What can hang from each mark:
vumu: bofam rala sipif
bofam: madi vumu
nulon: madi sipif zafe
rala: lete nulon
ridimin: vumu
vefel: madi ridimin zafe
zafe: madi nulon rala
rupa: madi
lete: rala sipif vefel
madi: bofam nulon vumu
sipif: lete rala rupa

Every row comes from one small tree of marks. The marks that hang from a mark follow it in brackets, in alphabetical order. Every link used is in the known rows. Which tree was each row made from?
Known rows:
rala(lete(vefel) nulon(madi(vumu) sipif(rupa))): [-2.375 2.189 2.067 0.674 2.025 0.160 3.247 -3.388 1.167 -1.171 -1.788 -0.616 1.333 -0.134 -2.416 -1.497 -3.579 -2.104 -0.388 1.006 -1.622 1.432 -2.178 2.530 -7.388 -2.869 2.084 2.112 1.270 -3.191 -1.650 -1.103 -1.157 -0.350 0.592 -1.867 -0.303 -0.751 -0.143 -0.516 -3.147 -1.353 2.108 2.220 -0.082 0.362 1.162]
bofam(madi vumu(rala)): [-3.579 -3.831 0.707 0.187 3.942 -0.361 1.415 -1.287 0.307 3.638 0.457 0.735 0.803 -0.102 -0.330 -0.003 -1.032 -2.388 -1.617 1.473 0.603 1.948 -1.730 1.228 -1.817 -2.396 -0.527 0.434 -0.492 -3.365 -1.315 -3.029 -0.777 1.322 -3.895 -1.327 -0.363 1.461 0.541 -1.244 -3.329 1.030 -0.940 -1.950 2.966 1.075 2.194]
ridimin(vumu(bofam rala(lete nulon(zafe)) sipif)): [-3.368 0.827 3.000 1.500 2.659 -0.493 -0.122 -1.596 -0.814 -2.939 1.728 -0.176 0.683 0.047 -1.753 -1.573 -1.958 -1.848 1.558 2.500 -2.085 2.331 -3.309 -1.287 -3.809 -2.174 0.783 1.983 0.198 -2.873 -0.950 -1.859 -3.669 -2.661 -1.198 1.175 -0.576 -0.178 4.155 -1.228 -2.844 3.139 -1.210 1.684 2.269 -1.073 -0.836]
rupa(madi(bofam vumu(rala(lete)))): [-3.139 -0.504 1.108 1.635 0.925 -0.019 1.120 -1.611 1.764 3.221 0.813 -1.027 1.991 -1.067 -1.751 -0.289 -2.310 -3.123 0.307 0.951 0.961 1.600 -1.725 0.881 -0.648 -2.408 1.678 1.249 -0.411 -1.422 -0.569 -1.266 -0.522 -0.853 -2.999 -1.754 -1.021 -0.864 1.663 -2.519 -2.733 1.555 -0.554 -0.338 2.713 -0.716 0.765]
madi(bofam(vumu(sipif(lete(vefel) rala)))): [-4.162 -0.413 3.944 0.327 3.909 0.067 1.735 -3.577 0.094 1.706 0.501 3.553 1.639 -1.247 0.038 1.511 -1.337 -4.713 0.206 1.071 -0.185 0.658 -2.226 1.318 1.838 -3.060 0.658 1.515 0.705 -1.898 1.869 -3.399 -0.178 -0.628 -1.086 -0.347 0.151 0.425 0.415 -1.493 -2.872 1.608 1.099 -0.728 1.032 -0.599 0.072]
bofam(madi(nulon) vumu(sipif(lete(vefel) rala))): [-3.999 1.267 4.014 -0.504 4.285 -1.810 1.869 -5.249 -1.029 0.567 -0.233 3.261 0.681 -1.385 1.020 0.092 -0.742 -4.172 -0.729 0.965 -0.811 2.685 -1.892 1.335 -1.260 -4.624 -1.206 1.300 2.221 -3.596 -1.036 -2.481 -1.289 1.055 -0.095 -1.093 -0.262 1.747 1.069 0.267 -2.507 1.585 2.129 0.126 1.972 -0.686 1.446]
lete(rala sipif(rupa(madi)) vefel): [-3.535 -0.134 2.084 1.980 2.782 0.170 1.690 -3.115 -0.346 3.898 -0.811 2.348 0.677 0.207 0.606 3.326 -0.650 -0.317 -4.049 1.975 1.373 -0.506 -1.812 2.824 -3.283 -5.426 1.798 0.511 -0.075 -2.008 -0.635 -0.905 -0.496 0.706 -0.497 -0.270 0.264 -2.589 -0.084 -0.143 -4.212 -2.484 0.383 -0.748 -0.076 0.409 -0.273]
vumu(bofam(madi) rala(lete) sipif): [-3.635 -1.033 1.874 0.933 4.414 -0.930 0.748 -1.716 0.551 0.427 1.688 0.721 -0.739 -1.321 -0.868 0.073 -0.684 -3.180 -0.289 0.713 0.051 2.744 -2.148 1.761 -2.201 -2.294 0.147 1.291 -0.692 -1.838 -0.719 -2.927 -1.729 0.751 -2.372 -0.004 -1.586 0.747 2.270 -0.905 -4.645 2.105 -0.357 1.192 1.857 -0.760 -1.441]
rupa(madi(bofam(vumu(rala(lete))) nulon(zafe))): [-3.070 0.267 3.308 1.161 0.413 -0.768 -1.230 -3.152 1.146 2.672 0.481 -0.561 3.079 -0.010 -0.365 -1.917 -0.954 -2.323 0.218 1.987 -0.139 2.662 -3.204 -1.550 -2.290 -3.317 0.649 1.659 0.971 -3.562 -0.111 -0.630 -1.500 -2.525 -3.383 -1.099 0.030 -0.693 3.204 -2.271 -1.688 2.636 -1.445 -1.962 3.782 -1.312 2.404]
nulon(madi zafe(rala)): [-3.635 -2.028 0.834 1.891 1.721 0.523 1.222 -1.696 -0.205 3.816 0.177 0.363 0.736 -0.794 0.323 -0.859 0.791 -0.765 -2.747 2.257 0.365 1.462 -2.737 1.890 -2.510 -3.537 2.523 1.924 -1.911 -3.850 1.011 -2.448 -0.793 1.257 -3.269 -0.250 1.192 -0.174 1.189 -1.861 -1.396 -0.155 -0.319 -1.380 3.510 0.085 1.088]
lete(sipif(rala(nulon) rupa(madi(vumu)))): [-3.811 -0.027 -0.253 0.227 0.060 -0.698 1.877 -3.464 -0.466 1.904 -1.655 -0.196 1.895 -0.470 -0.788 -0.295 -1.364 -1.690 -1.533 2.210 1.738 0.321 -1.250 2.280 -4.198 -4.816 1.674 0.122 1.522 -2.463 -2.619 -0.294 -0.526 -2.275 -1.089 -1.695 -1.754 0.531 1.551 -1.302 -1.914 -1.359 1.521 0.307 0.657 -0.411 1.753]
lete(vefel(zafe(madi nulon rala))): [-5.360 -0.835 2.109 0.072 3.706 0.628 0.195 -1.212 -0.442 3.181 0.295 3.829 0.619 -2.299 0.876 -0.944 0.219 -1.045 -3.152 2.634 1.001 -1.474 -1.432 2.407 -1.239 -3.833 1.086 0.891 1.452 -3.755 -0.002 -3.149 -1.319 2.548 -0.558 2.323 0.981 1.052 1.447 -0.911 -2.156 0.088 1.848 -1.531 2.653 -0.148 1.222]
rupa(madi(vumu(rala))): [-3.314 -2.081 0.553 1.536 2.195 -0.004 1.891 -1.941 0.078 4.097 0.696 -0.417 1.406 -0.765 -0.842 -0.498 -1.529 -1.638 -1.374 2.228 1.771 0.859 -1.028 1.616 -1.371 -3.262 1.402 1.222 -0.992 -1.846 -1.361 -0.966 0.027 0.063 -2.996 -1.189 -0.713 -0.004 1.491 -1.817 -2.036 0.777 -0.485 -0.419 3.572 0.252 0.801]
zafe(madi rala(lete(sipif))): [-3.706 -1.587 1.177 1.025 3.914 0.622 1.611 -1.069 0.184 1.482 -0.225 1.487 0.028 -1.066 0.249 3.492 0.369 -2.703 -1.820 1.089 1.810 1.812 -2.326 1.670 -3.128 -3.555 1.850 0.886 -0.182 -1.527 -0.297 -3.604 -0.621 1.201 -0.634 0.339 0.888 1.229 1.339 -1.128 -3.941 -0.514 1.672 0.046 0.503 0.506 -1.622]
vefel(ridimin zafe(madi rala)): [-5.443 -2.795 -1.098 0.945 3.110 1.126 1.293 -2.344 0.627 4.347 0.634 1.682 0.273 -3.103 -0.211 -0.495 -1.511 -1.081 -2.264 2.578 2.086 0.309 -1.189 2.425 -1.207 -3.376 1.905 0.294 -0.055 -3.738 -1.508 -3.472 -0.076 2.505 -1.834 1.072 -0.027 2.320 1.530 -0.897 -1.879 -2.031 0.102 -1.892 2.774 -1.521 0.597]
zafe(madi(bofam) nulon rala): [-6.027 -2.178 2.442 0.600 2.400 0.149 0.076 -0.180 0.462 3.809 -0.323 1.810 1.708 -2.200 -0.307 0.342 1.141 -2.753 -2.288 1.040 2.910 -0.870 -2.809 1.869 1.853 -3.305 1.948 1.020 0.970 -2.495 1.299 -3.501 0.843 1.176 -2.674 0.853 0.643 -0.227 1.352 -2.310 -2.276 2.150 0.411 -2.288 2.037 -0.031 1.133]
zafe(madi(bofam(vumu)) rala(lete nulon)): [-3.974 -1.029 1.641 0.442 2.506 -0.556 0.186 -1.161 2.136 0.503 -0.530 1.115 2.666 -0.336 -1.340 1.150 -1.375 -3.673 -0.023 0.239 0.493 1.581 -2.868 0.123 -0.403 -2.211 0.346 0.860 0.816 -3.280 0.151 -3.418 -0.072 0.849 -1.716 -0.390 1.027 1.248 2.012 -2.701 -3.920 2.558 -0.236 -1.633 1.563 -1.116 1.278]
rupa(madi(vumu(sipif(rala(nulon(zafe)))))): [-3.588 -0.030 1.419 0.238 1.320 -0.437 1.649 -3.232 -0.913 0.515 0.239 -1.272 2.258 -0.630 -0.289 -2.779 -1.594 -1.420 -0.074 3.155 -0.083 0.936 -1.271 1.296 -4.166 -3.340 1.569 1.161 0.022 -4.117 -1.487 -1.020 -0.880 -3.308 -1.777 0.038 -0.541 0.609 3.601 -1.636 -0.088 1.264 0.946 0.244 3.855 -1.010 1.395]
madi(bofam nulon vumu(sipif)): [-5.437 -0.478 2.264 -0.121 3.757 -0.096 1.343 -2.851 0.949 2.218 0.594 -1.140 3.003 -0.500 -3.499 -1.930 -0.783 -3.240 2.392 1.020 0.973 1.625 -3.363 1.931 -0.793 -3.131 3.313 1.957 1.376 -1.935 -2.910 -1.918 -0.712 -1.855 -1.322 -0.456 -0.440 -0.502 1.213 -1.993 -2.247 3.044 1.204 0.870 2.141 1.456 1.367]
vefel(madi ridimin(vumu(sipif)) zafe): [-4.633 -2.644 0.808 0.421 3.039 2.582 2.835 -3.416 0.242 1.454 1.515 0.800 0.549 -1.505 -1.592 0.205 -4.481 -0.977 -0.329 3.423 0.330 0.583 -0.775 1.704 -1.022 -2.184 1.706 1.152 0.391 -5.201 -2.233 -2.379 -0.733 -1.094 -0.385 0.096 -1.308 1.610 1.629 -1.130 -1.906 -2.801 -0.433 -0.734 1.732 -0.698 0.579]
madi(nulon(sipif(rupa) zafe) vumu(bofam rala)): [-3.929 0.684 -0.142 1.954 2.000 0.300 0.208 -3.237 -0.759 2.835 -0.243 -0.906 1.189 -1.112 -1.164 -4.438 1.217 -1.457 -0.158 3.122 -0.214 1.320 -3.572 2.361 -4.852 -3.558 2.982 2.021 0.866 -1.651 -3.238 0.185 -2.152 -2.459 -2.737 -0.107 -0.912 -0.701 2.064 0.123 -0.318 0.730 -0.074 1.226 2.813 0.016 0.563]
madi(vumu(bofam rala(nulon(zafe)) sipif(lete))): [-4.049 0.716 2.707 2.401 2.783 -1.691 0.351 -2.964 -2.265 -0.566 1.264 0.297 0.701 -1.812 -0.896 -2.859 -1.224 -2.678 1.642 2.471 -1.130 1.587 -2.453 1.334 -1.918 -2.044 0.897 2.075 0.075 -1.417 -1.097 -2.116 -2.826 -2.513 -1.496 0.677 -1.226 0.782 4.460 -1.097 -1.594 3.041 -0.317 3.078 4.438 -0.690 -1.538]
sipif(lete(rala) rupa): [-3.536 -1.499 1.247 1.818 0.811 -0.995 1.862 -2.830 -1.109 3.937 -0.091 2.184 0.562 -0.536 0.470 2.005 -1.553 -2.502 -2.724 1.252 0.141 0.560 -3.238 2.036 -0.720 -3.670 2.286 2.349 -0.471 -1.313 -0.112 -2.414 -1.639 0.336 -2.081 -1.119 0.643 -2.081 0.281 -0.803 -4.390 -0.541 0.669 -0.308 1.868 1.019 0.353]
rala(nulon(zafe(madi(bofam)))): [-5.629 -2.264 1.712 1.050 1.234 -1.061 -0.059 -0.616 1.309 2.190 0.531 -0.652 3.228 -1.024 -0.894 -1.948 -0.786 -1.006 -0.427 1.749 1.183 -0.175 -2.992 0.482 -3.425 -2.296 2.013 1.319 1.401 -3.830 0.577 -2.774 -0.570 -1.736 -2.369 1.283 0.914 -0.611 2.681 -2.593 -2.188 2.452 -0.674 -1.305 1.787 -0.221 1.551]
rupa(madi(bofam nulon(zafe) vumu(rala))): [-4.588 0.123 1.526 1.896 0.361 -0.914 -0.358 -2.916 0.536 4.594 0.503 -1.688 3.007 -1.327 -1.108 -3.760 0.028 -1.478 -0.012 2.305 1.126 1.600 -2.630 0.691 -1.873 -3.894 2.025 1.292 1.001 -2.642 -1.841 0.062 -1.074 -1.875 -3.207 -0.909 -0.786 -1.332 2.982 -1.765 0.099 2.232 -1.107 -0.956 4.606 -0.848 2.487]
vumu(bofam rala(lete) sipif): [-3.380 -1.044 2.470 1.063 4.287 -0.281 0.553 -1.794 0.179 0.280 2.149 1.072 -0.193 -0.712 -1.765 0.485 -0.816 -2.883 0.472 1.368 0.464 1.790 -2.805 0.968 -1.270 -2.348 1.271 2.075 -0.809 -0.875 -0.016 -2.715 -1.695 -0.396 -2.067 0.770 -1.028 -0.081 2.433 -1.545 -4.819 2.553 -0.236 1.614 1.563 -0.099 -1.983]
madi(bofam nulon(sipif zafe) vumu(rala(lete))): [-3.856 1.511 1.736 1.128 2.019 0.053 0.830 -2.211 0.921 1.696 0.401 -2.422 1.857 -1.434 -2.515 -4.024 -0.467 -2.951 2.479 1.638 -0.790 2.840 -4.088 0.390 -4.775 -2.223 2.926 1.837 1.487 -1.909 -2.686 -1.253 -2.530 -3.577 -2.503 -0.700 -0.142 -1.207 2.810 -0.713 -0.113 1.872 0.740 1.010 2.946 0.599 2.126]
bofam(madi(nulon(sipif(lete rupa) zafe) vumu)): [-3.906 0.906 1.014 0.905 1.302 -0.705 2.103 -4.099 -1.021 2.363 -1.714 -1.046 1.158 -1.885 0.829 -3.333 -0.719 -3.114 -0.369 2.107 -1.658 2.402 -2.834 2.781 -6.613 -3.296 2.788 2.352 1.576 -3.120 -3.161 -0.905 -2.130 -3.176 -1.416 -1.991 0.063 0.698 1.197 0.617 -0.004 -0.604 2.305 1.193 3.002 0.589 1.135]
rala(lete(vefel(zafe))): [-3.424 -0.136 1.260 -0.055 3.281 0.633 1.184 -1.423 1.341 1.955 1.994 2.043 0.869 -0.436 -1.396 -0.787 -2.815 -1.064 0.599 1.961 -1.234 0.109 -1.949 0.827 -4.318 -2.423 1.785 1.854 0.650 -3.526 -0.640 -2.870 -3.321 -0.345 -0.694 1.319 0.871 0.185 0.445 -1.933 -4.656 0.354 1.877 0.481 0.557 1.418 1.248]
nulon(madi(vumu) zafe(rala)): [-3.165 -1.523 -0.442 2.382 1.500 1.419 1.928 -1.778 -0.681 3.796 -0.180 -0.823 1.334 -0.545 -0.184 -1.739 0.233 -1.038 -1.726 2.420 -0.322 1.929 -2.107 2.818 -2.528 -3.169 2.798 1.796 -2.190 -3.640 -0.744 -2.124 -1.119 1.325 -3.204 -0.917 0.892 0.252 0.606 -1.812 -0.584 -0.262 0.010 -0.550 4.245 0.572 1.096]
sipif(lete(rala vefel(ridimin(vumu) zafe)) rupa): [-4.215 0.977 0.757 2.400 1.073 1.005 2.239 -4.306 -1.251 2.869 0.129 3.300 -0.009 -1.742 0.114 0.919 -4.581 -1.213 -2.125 2.606 -1.806 0.208 -1.833 1.499 -1.170 -4.218 1.611 1.110 0.884 -3.274 -2.001 -2.016 -3.139 1.489 0.161 -0.388 -0.138 -1.127 -0.376 0.767 -2.858 -3.606 -0.025 -0.696 1.199 -1.077 0.831]
ridimin(vumu(bofam sipif(rala))): [-4.420 -0.910 0.905 1.311 3.164 1.539 1.816 -2.018 -0.507 0.706 1.595 1.332 0.982 -0.351 -0.978 0.617 -0.202 -2.075 -0.017 2.587 0.517 0.617 -2.544 0.823 0.530 -3.559 2.034 2.004 -0.901 -2.201 0.001 -2.069 -0.809 -0.876 -2.342 0.829 -0.175 0.293 0.861 -1.733 -2.585 1.764 -0.429 -0.080 0.103 -0.733 -0.608]

Write each row's tree:
[-5.426 -1.471 1.124 1.929 0.529 -0.849 -0.140 -1.718 -0.015 2.727 -1.226 -0.314 2.525 -0.391 0.128 0.348 0.218 -0.824 -2.635 1.747 1.061 0.374 -3.600 2.152 -4.662 -3.759 2.525 0.153 1.542 -2.518 -1.203 -2.269 -1.475 -1.179 -1.524 0.415 0.338 -2.393 2.354 -0.742 -2.543 -1.062 -0.491 -1.354 1.134 -0.427 0.878]
lete(rala(nulon(zafe(madi(bofam)))) sipif(rupa))
[-5.061 -0.844 5.017 0.980 3.157 0.224 2.319 -1.872 -1.207 1.233 -0.565 1.323 0.866 -2.959 1.107 0.372 -0.805 -2.917 -1.629 2.275 1.838 -0.906 -2.516 1.353 -2.382 -2.587 2.272 2.964 1.271 -1.870 2.031 -3.379 0.983 -2.370 -1.444 0.602 1.269 0.629 1.868 -1.133 -1.601 0.614 2.011 0.174 1.588 0.759 -0.686]
zafe(madi nulon(sipif(lete)))
[-3.050 -1.071 0.973 0.779 2.619 0.084 0.842 -2.210 0.139 -0.442 0.240 0.804 -0.395 -0.287 -0.388 0.926 -1.592 -3.786 -1.644 1.157 -1.387 3.074 -2.254 1.643 -2.624 -3.039 0.680 1.382 -0.266 -1.793 -1.736 -1.693 -2.375 0.725 -1.306 -1.220 -1.882 0.286 1.080 -0.027 -4.322 0.385 -0.614 0.347 1.066 -1.626 -1.705]
ridimin(vumu(bofam(madi) rala(lete) sipif(rupa)))
[-3.362 -2.154 1.016 -0.439 2.799 -0.968 0.875 -2.266 0.046 1.336 -1.628 -0.523 1.008 -0.359 0.058 -2.967 -1.168 -2.186 -1.838 2.472 -1.349 1.749 -2.626 1.479 -7.361 -2.080 0.315 0.332 0.936 -4.311 -2.154 -1.764 -1.463 -2.440 -2.783 -1.231 -0.544 1.143 2.348 0.386 -1.083 -0.616 -0.338 -1.383 3.142 -0.068 2.722]
bofam(madi vumu(rala(nulon(sipif(rupa) zafe))))
[-4.874 -2.955 -0.724 0.537 3.128 0.745 0.823 -1.376 0.900 4.419 0.810 2.039 0.943 -1.859 0.584 -0.306 0.285 -1.418 -2.733 2.510 1.352 0.206 -1.746 2.509 -1.862 -3.299 2.345 1.205 -0.499 -2.877 -0.723 -3.002 -0.668 2.104 -1.878 1.179 1.126 1.842 1.771 -1.510 -2.305 -0.594 0.857 -1.766 3.222 -0.747 0.610]
vefel(zafe(madi rala))
[-4.936 1.649 2.429 1.490 1.827 -2.078 0.121 -4.454 -1.632 1.184 1.036 1.375 0.286 -2.703 1.557 -2.628 1.429 -2.732 -0.281 1.956 -0.385 2.391 -2.866 1.424 -1.991 -4.302 0.607 2.148 1.230 -3.197 -0.335 -1.952 -2.210 -1.472 -2.279 0.306 -0.745 1.117 3.313 -0.420 -1.107 2.490 0.734 1.101 2.791 -1.915 0.015]
vumu(bofam(madi(nulon(zafe))) sipif(lete rala))
[-4.356 1.912 3.627 3.495 2.308 -0.666 0.806 -2.816 -2.402 -1.505 1.245 0.917 1.070 -0.418 -0.158 -0.071 -1.582 -1.338 0.757 2.754 -2.198 1.171 -3.653 -0.237 -1.095 -2.882 1.447 2.681 -0.611 -2.763 -0.054 -2.266 -3.059 -2.399 -1.210 1.164 1.071 -1.272 3.629 -1.053 -2.334 2.400 -1.463 1.632 2.759 -1.082 -1.200]
ridimin(vumu(bofam sipif(lete(rala(nulon(zafe))))))
[-3.499 -1.504 0.563 1.945 2.153 1.544 1.932 -3.591 -0.098 1.893 -0.348 -0.456 1.777 -0.003 -1.256 -0.676 -0.943 -2.109 -1.498 2.062 0.287 1.213 -1.885 4.395 -1.838 -3.211 3.390 2.667 -1.556 -1.800 -1.029 -1.283 0.065 0.671 -2.013 -1.234 -1.218 -0.138 -0.392 -1.847 -3.259 -0.378 -0.132 1.096 1.712 -0.400 -1.784]
nulon(madi(vumu(bofam sipif(rupa))))
[-5.239 0.982 3.670 2.379 3.355 -1.412 1.266 -3.955 -1.650 -1.868 1.122 1.547 -0.486 -2.749 -2.261 -0.077 -3.670 -2.930 1.332 1.867 0.348 1.511 -2.396 -0.459 0.758 -3.103 0.007 1.365 1.161 -1.818 -0.878 -2.503 -1.175 -0.871 -0.405 0.061 -2.235 1.058 3.543 -0.432 -2.675 1.595 -1.784 2.100 1.693 -2.311 -1.607]
vefel(ridimin(vumu(bofam rala(nulon) sipif(lete))))
[-3.890 -0.973 1.458 2.510 3.544 1.631 2.284 -2.944 -0.045 1.569 0.875 -0.858 1.720 -0.385 -1.772 -0.863 -0.776 -1.512 0.057 2.132 0.635 1.296 -1.810 3.478 -0.983 -2.690 2.894 2.740 -2.051 -2.087 -0.459 -2.091 0.171 0.440 -2.525 -0.439 -0.551 0.377 0.328 -2.488 -2.889 1.003 -0.577 1.580 2.086 0.015 -1.604]
nulon(madi(vumu(bofam sipif)))
[-4.954 0.716 4.195 0.881 3.393 -0.213 1.420 -3.681 1.032 2.398 -0.342 0.723 2.715 -1.475 -1.513 -0.790 -0.737 -3.986 2.129 1.351 0.522 1.122 -4.181 0.077 -0.679 -2.687 2.470 2.847 1.630 -1.900 0.243 -2.331 0.364 -3.724 -2.174 -1.250 1.173 0.515 1.257 -1.920 -1.729 2.075 0.543 -0.175 1.259 0.570 1.684]
madi(bofam(vumu) nulon(sipif(lete)))
[-5.477 -3.264 -0.311 0.798 2.606 1.262 1.620 -2.428 0.788 3.985 1.192 0.534 1.257 -2.451 -0.677 -1.062 -2.994 -0.394 -1.397 2.993 2.070 -0.116 -1.043 1.808 -2.933 -2.753 2.209 0.912 0.636 -3.994 -1.413 -3.319 -0.269 0.744 -2.068 1.201 -0.154 1.738 1.123 -1.453 -2.477 -1.823 -0.066 -1.480 1.882 -0.553 0.780]
vefel(ridimin zafe(madi))
[-4.584 0.033 -0.541 3.036 1.856 -0.197 1.134 -4.023 -0.338 3.135 1.528 0.475 0.310 -2.394 -2.861 -1.965 -1.588 -0.613 0.199 1.782 2.830 1.291 -1.506 2.031 1.495 -3.457 -0.468 0.713 1.644 -3.474 -3.554 -0.704 -0.529 1.723 -2.377 -0.763 -3.015 0.253 2.019 -1.087 -2.209 0.683 -1.944 1.074 1.942 -0.623 1.325]
vefel(madi(nulon vumu(bofam rala)) ridimin)
[-2.836 -0.407 1.764 1.933 2.016 0.906 1.294 -1.871 -0.524 1.656 -0.277 -0.079 0.003 -0.598 0.254 0.911 0.565 -1.369 -1.560 1.891 -0.205 2.759 -2.877 1.443 -4.906 -3.588 2.572 1.576 -1.376 -3.044 0.547 -2.952 -1.997 -0.206 -1.947 -0.525 0.788 0.267 1.594 -1.451 -2.249 -1.405 0.798 0.190 1.932 0.485 -0.336]
nulon(madi zafe(rala(lete(sipif))))
[-3.152 1.306 2.043 1.751 1.058 -1.281 0.844 -3.202 1.243 -0.590 -0.646 -0.126 0.120 -1.349 -1.987 -1.846 -1.345 -2.037 -1.455 1.163 0.097 1.702 -3.374 1.503 -5.123 -3.038 1.496 2.268 0.632 -1.712 0.125 -0.970 -0.794 -0.484 -1.809 -1.396 -1.651 -0.813 2.429 -0.836 -3.557 -0.354 -0.653 1.526 0.664 -2.083 0.256]
vumu(bofam rala(lete nulon(madi sipif(rupa))))
[-1.818 -1.342 2.618 1.062 4.262 0.789 1.806 -2.199 0.031 0.954 0.672 2.918 -0.140 0.368 -0.449 3.511 -1.903 -2.007 -1.260 1.470 0.494 1.728 -1.297 1.019 -2.094 -2.538 -1.579 0.367 0.875 -3.072 -0.419 -2.527 -1.587 0.765 -0.302 -0.734 -0.731 0.500 0.916 -0.889 -4.807 -1.106 0.293 0.260 0.046 1.481 0.011]
bofam(vumu(rala(lete(sipif vefel(madi)))))
[-4.085 -1.154 0.999 -0.324 2.926 1.516 2.975 -3.970 -0.758 0.787 -0.387 2.420 0.015 -0.986 -1.080 1.382 -3.329 -2.579 -2.010 2.143 0.091 0.552 -1.439 1.706 -1.565 -4.698 1.425 0.331 1.261 -3.425 -1.709 -1.913 -0.817 0.848 0.403 -0.240 -1.536 -0.331 -0.930 0.733 -2.500 -2.053 0.954 -0.917 -0.769 -0.821 0.236]
lete(vefel(ridimin(vumu(sipif(rala rupa)))))
[-5.937 0.292 2.366 0.475 5.128 1.938 1.674 -2.525 -0.279 2.349 -0.488 2.883 -0.491 -4.296 0.022 -1.516 -1.185 -0.999 -2.294 3.092 1.563 -1.587 -1.234 2.798 -2.535 -3.525 1.639 0.210 1.734 -4.232 -0.693 -3.410 0.358 1.183 -0.289 2.268 0.260 1.752 1.581 0.498 -0.392 -2.372 1.615 -1.182 1.766 -1.082 0.850]
lete(vefel(ridimin zafe(madi nulon(sipif) rala)))
[-3.020 0.755 2.764 2.165 2.113 0.214 2.149 -3.928 -0.726 2.455 -1.838 2.712 -0.562 -2.359 2.061 -0.073 0.347 -2.561 -3.987 2.107 -1.329 1.000 -2.705 3.332 -4.297 -4.126 2.784 2.481 -0.686 -2.484 2.057 -1.664 -0.521 0.528 -0.428 -0.984 1.088 -0.590 0.608 0.703 -0.784 -2.794 1.548 0.037 2.259 -1.297 -0.919]
nulon(madi sipif(lete(vefel) rupa) zafe(rala))
[-3.193 -0.750 2.081 2.340 -0.084 -1.080 1.663 -3.747 -0.688 4.308 -0.444 2.004 0.972 -0.804 1.598 2.407 -1.820 -2.070 -3.834 1.700 0.769 0.163 -2.341 1.899 -0.711 -4.409 1.991 2.348 -0.938 -1.683 0.739 -1.026 -0.207 -0.059 -2.041 -1.679 0.467 -2.033 1.007 -1.136 -3.752 -1.063 -0.072 -0.954 2.514 -0.862 -0.172]
sipif(lete(rala) rupa(madi))
[-5.377 -0.360 0.728 0.740 2.106 -0.229 1.075 -2.063 1.298 3.824 0.648 -1.052 3.267 -0.519 -3.514 -2.314 -0.707 -2.276 2.150 0.934 1.387 1.022 -3.390 1.252 -0.536 -3.201 2.958 1.796 1.637 -2.347 -2.676 -1.621 -1.040 -1.160 -2.468 -0.762 -0.024 -0.886 0.451 -2.650 -2.445 3.062 0.578 0.201 1.531 1.890 2.824]
madi(bofam nulon vumu)
[-4.613 -0.039 0.997 0.901 0.884 0.132 2.430 -2.893 2.163 1.839 -1.980 -2.160 2.923 -0.922 -3.150 -2.781 -1.997 -2.507 -0.138 1.073 0.469 0.684 -3.017 3.206 -4.223 -2.532 3.760 1.810 0.955 -2.469 -1.335 -1.156 0.765 -1.849 -1.865 -2.489 -0.849 -0.976 0.330 -1.753 -1.458 -0.844 0.377 0.327 0.908 -0.305 2.317]
rala(nulon(madi(bofam vumu) sipif(rupa)))
[-3.729 -0.467 3.615 -0.770 0.882 -2.535 -0.173 -3.199 1.992 0.026 -0.468 0.254 1.509 -0.836 -1.902 -0.078 -2.725 -4.050 -1.044 0.491 0.637 1.629 -2.633 0.808 -2.705 -3.165 1.322 1.065 1.563 -1.577 -0.345 -0.945 -0.384 -2.022 -0.457 -1.458 -2.341 -1.319 3.731 -1.370 -3.963 1.095 0.132 -0.145 2.138 -2.438 0.291]
vumu(rala(lete nulon) sipif(rupa(madi(bofam))))
[-4.541 -0.553 2.300 0.452 3.843 -0.464 2.398 -1.270 0.380 -0.245 0.214 -0.316 0.630 -0.775 -2.744 -1.092 -1.917 -1.845 0.323 2.207 0.336 0.898 -3.267 -0.545 -3.991 -2.715 1.541 1.362 1.025 -2.275 -1.582 -1.796 -0.869 -2.205 -1.317 -0.260 0.052 -0.131 2.558 -0.471 -1.604 0.950 -0.286 0.374 1.247 0.497 2.051]
ridimin(vumu(rala(nulon(sipif))))
